Below are the code and all the weights of a small trained network. Each question names an input and a class and asks about switching units off, where a switched-off unit gives its printed mean instead of its output.

import numpy as np


def w(rows, s, z=0):
    codes = np.array(rows[::2]) - 128.0
    scale = np.full(codes.shape[1], s)
    scale[-1] = z or s
    return codes * scale


def f(y):
    return np.maximum(y, 0)


def log_softmax(a):
    a = a - a.max(-1, keepdims=True)
    return a - np.log(np.exp(a).sum(-1, keepdims=True))


def net(x, mask):
    res = np.array(x, float).reshape(1, 7) / 4 @ E
    y = f(res @ A[0][:, :-1].T + A[0][:, -1])
    res = res + np.where(mask, y, B[0][:, -1]) @ B[0][:, :-1]
    return log_softmax(res[-1] @ U[:, :-1].T + U[:, -1])


A, B = {}, {}
E = w([
[183,147,104,139,104,4,106,171,181,136,220],'x0',
[137,129,137,130,116,124,103,116,127,152,102],'x1',
[122,130,113,136,137,131,119,149,114,139,127],'x2',
[135,126,121,143,128,131,120,122,134,142,114],'x3',
[121,136,135,111,115,127,113,131,104,143,137],'x4',
[184,155,187,122,220,94,219,106,72,180,134],'x5',
[217,37,61,46,139,137,123,130,91,112,93],'x6',
],0.014)
A[0] = w([
[205,90,157,97,136,124,146,136,65,108,172,110],'neuron 1',
[49,187,106,140,25,40,69,142,207,137,232,186],'neuron 2',
[195,174,170,142,199,71,178,119,120,168,188,143],'neuron 3',
[200,66,51,69,124,136,71,154,119,81,107,154],'neuron 4',
[170,94,132,75,213,182,233,135,37,164,60,159],'neuron 5',
[251,53,38,59,113,45,112,171,109,114,128,124],'neuron 6',
[103,12,82,63,58,203,104,80,70,95,39,148],'neuron 7',
[201,73,75,68,153,163,146,101,71,79,110,143],'neuron 8',
[58,75,77,135,17,165,72,159,177,80,129,255],'neuron 9',
[3,232,179,179,145,245,142,118,95,143,88,202],'neuron 10',
],0.0079,0.0076)
B[0] = w([
[150,42,104,176,125,127,130,156,111,209,65,166],'neuron 1',
[132,177,105,232,120,157,187,164,213,170,128,250],'neuron 2',
[168,125,147,185,137,8,154,146,42,143,115,201],'neuron 3',
[145,86,104,49,141,114,54,172,197,125,204,205],'neuron 4',
[78,114,98,93,142,174,144,42,15,207,110,228],'neuron 5',
[170,36,148,84,45,93,79,157,146,182,214,219],'neuron 6',
[108,77,115,103,199,184,64,136,132,41,149,230],'neuron 7',
[48,66,95,105,166,114,47,83,95,189,187,199],'neuron 8',
[20,124,107,109,122,196,82,235,209,1,132,249],'neuron 9',
[150,160,136,116,90,150,214,98,54,14,35,244],'neuron 10',
],0.0074,0.02)
U = w([
[98,129,113,144,41,203,124,144,134,26,13,179],'0',
[120,203,89,220,75,160,117,166,228,152,152,213],'1',
[112,103,90,54,231,202,54,141,128,69,151,81],'2',
[165,86,127,62,1,125,73,182,218,140,183,4],'3',
[154,208,171,127,140,153,194,70,45,121,55,219],'4',
[192,230,172,217,164,18,134,165,97,174,116,133],'5',
[98,82,114,91,182,185,95,49,81,223,117,51],'6',
[205,64,115,101,48,51,103,140,85,203,153,86],'7',
],0.0074,0.003)

Each question gives the input, the list of numbers given to net, and the class t.
The units are the neurons (one row each of A and B). Each row of codes is followed by its name. A weight is (code - 128) times the scale printed after its matrix; where a second scale follows, it is the last column's (A, B and U).
mask holds one flag per neuron, in row order. A switched-off neuron (its flag False) gives its mean, the last column of its row in B, instead of its output. The means were averaged over made-up inputs and are rounded, as every weight is.
A unit's drop is (log p(t) with every unit on - log p(t) with that unit switched off) / (log p(t) with every unit on - log p(t) with every unit switched off).
The circuit of an input: a set's keep is (log p(t) with only the set's units on - log p(t) with every unit switched off) / (log p(t) with every unit on - log p(t) with every unit switched off). Starting from all 10 units, units are removed one at a time, each time the one whose removal leaves the highest keep (on an exact tie, the one counted first), for as long as the keep stays at least 0.8.
units of the circuit, in order: the units of the circuit, biggest drop first
top k neurons: the k neurons with the biggest drops, biggest first
drop when u is switched off: that unit's drop, to one decimal
input [1,4,-3,8,-7,-4,6], class 3: top 4 neurons -> neuron 6; neuron 5; neuron 4; neuron 10
input [-7,8,8,-6,5,3,-2], class 4: units of the circuit, in order -> neuron 10; neuron 9
input [8,5,-4,-8,-8,2,-3], class 5: units of the circuit, in order -> neuron 3
input [1,-7,-5,-1,7,-7,-2], class 1: top 2 neurons -> neuron 2; neuron 10
input [1,0,3,3,-6,-7,-1], class 1: top 2 neurons -> neuron 10; neuron 2
input [7,-4,-8,-1,-3,0,-2], class 1: top 3 neurons -> neuron 2; neuron 10; neuron 5
input [-2,-8,-6,7,-7,2,-7], class 4: units of the circuit, in order -> neuron 9; neuron 10
input [1,5,1,5,-4,7,-4], class 5: top 3 neurons -> neuron 3; neuron 7; neuron 9
input [-1,5,-8,-2,2,7,8], class 6: top 2 neurons -> neuron 5; neuron 8
input [1,-1,7,0,-4,-6,3], class 3: top 3 neurons -> neuron 6; neuron 5; neuron 10
input [1,-2,0,-8,7,6,8], class 7: top 2 neurons -> neuron 6; neuron 3
input [-4,-5,3,6,-5,1,6], class 6: top 2 neurons -> neuron 5; neuron 9
input [5,6,6,4,0,2,-4], class 5: top 2 neurons -> neuron 9; neuron 3
input [-3,0,-1,-5,3,3,7], class 6: units of the circuit, in order -> neuron 5
input [0,-4,-1,3,-8,6,8], class 6: top 2 neurons -> neuron 5; neuron 8
input [0,-2,1,-5,6,7,3], class 6: top 3 neurons -> neuron 5; neuron 8; neuron 4
input [1,-2,3,-8,4,-1,-3], class 1: top 3 neurons -> neuron 2; neuron 7; neuron 5
input [-1,3,-2,-2,-4,3,0], class 4: top 2 neurons -> neuron 6; neuron 4
input [-1,8,-6,-6,7,-8,4], class 2: drop when neuron 7 is switched off -> 1.8
input [-3,6,-5,0,4,1,1], class 6: units of the circuit, in order -> neuron 9
input [3,-6,8,-1,6,1,3], class 7: drop when neuron 9 is switched off -> 0.4
input [6,-7,-5,-3,6,6,-2], class 5: drop when neuron 6 is switched off -> 0.0
input [-8,2,-1,0,-8,2,-8], class 4: drop when neuron 9 is switched off -> 0.4
